Here is a tiny trained network, its code and every weight. The questions are about switching its units off for an input and a class, where a switched-off unit gives its printed mean instead of its output.

import numpy as np


def w(rows, s, z=0):
    codes = np.array(rows[::2]) - 128.0
    scale = np.full(codes.shape[1], s)
    scale[-1] = z or s
    return codes * scale


def f(y):
    return np.maximum(y, 0)


def log_softmax(a):
    a = a - a.max(-1, keepdims=True)
    return a - np.log(np.exp(a).sum(-1, keepdims=True))


def net(x, mask):
    res = np.array(x, float).reshape(1, 4) / 4 @ E
    y = f(res @ A[0][:, :-1].T + A[0][:, -1])
    res = res + np.where(mask, y, B[0][:, -1]) @ B[0][:, :-1]
    return log_softmax(res[-1] @ U[:, :-1].T + U[:, -1])


A, B = {}, {}
E = w([
[226,143,167],'x0',
[181,57,51],'x1',
[44,76,22],'x2',
[106,2,174],'x3',
],0.0077)
A[0] = w([
[250,122,127,253],'n1',
[184,110,169,240],'n2',
[104,176,179,236],'n3',
[89,137,162,187],'n4',
[103,176,185,168],'n5',
[150,186,48,97],'n6',
[91,132,43,161],'n7',
[65,139,52,75],'n8',
[55,77,129,180],'n9',
[83,92,120,236],'n10',
[125,123,129,57],'n11',
[98,183,201,214],'n12',
[134,85,105,204],'n13',
],0.015,0.0035)
B[0] = w([
[240,188,71,255],'n1',
[197,226,83,216],'n2',
[85,150,7,223],'n3',
[74,54,76,182],'n4',
[110,119,74,211],'n5',
[109,193,109,210],'n6',
[133,159,160,241],'n7',
[132,147,182,234],'n8',
[141,59,169,239],'n9',
[182,87,141,223],'n10',
[128,130,168,128],'n11',
[75,125,59,236],'n12',
[182,108,184,200],'n13',
],0.011,0.0085)
U = w([
[228,246,66,173],'0',
[217,182,126,42],'1',
[131,120,177,2],'2',
[23,56,41,92],'3',
[96,190,167,149],'4',
[210,2,211,203],'5',
[65,65,148,72],'6',
],0.0094,0.0088)

Each question gives the input, the list of numbers given to net, and the class t.
The units are the neurons (one row each of A and B). Each row of codes is followed by its name. A weight is (code - 128) times the scale printed after its matrix; where a second scale follows, it is the last column's (A, B and U).
mask holds one flag per neuron, in row order. A switched-off neuron (its flag False) gives its mean, the last column of its row in B, instead of its output. The means were averaged over made-up inputs and are rounded, as every weight is.
A unit's drop is (log p(t) with every unit on - log p(t) with that unit switched off) / (log p(t) with every unit on - log p(t) with every unit switched off).
The circuit of an input: a set's keep is (log p(t) with only the set's units on - log p(t) with every unit switched off) / (log p(t) with every unit on - log p(t) with every unit switched off). Starting from the 12 units with the biggest drops (on a tie, the unit counted first), units are removed one at a time, each time the one whose removal leaves the highest keep (on an exact tie, the one counted first), for as long as the keep stays at least 0.8.
circuit, biggest first: the units of the circuit, biggest drop first
most important unit: the unit with the biggest drop
k most important neurons: the k neurons with the biggest drops, biggest first
drop when u is switched off: that unit's drop, to one decimal
input [5,-6,6,-3], class 3: circuit, biggest first : (n1 n2)
input [2,-8,-5,5], class 3: circuit, biggest first : (n12 n4)
input [-7,5,7,-6], class 4: circuit, biggest first : (n1 n8 n7)
input [-8,0,-4,5], class 5: most important unit : n9
input [-4,7,3,-4], class 5: 2 most important neurons : (n1 n2)
input [4,6,-2,8], class 0: 2 most important neurons : (n2 n1)
input [2,-7,5,-8], class 3: 3 most important neurons : (n1 n2 n12)
input [-4,-4,7,-8], class 4: drop when n8 is switched off : 0.2
input [-4,-2,-5,-3], class 3: drop when n4 is switched off : 0.0
input [4,-6,0,1], class 3: drop when n3 is switched off : 0.1
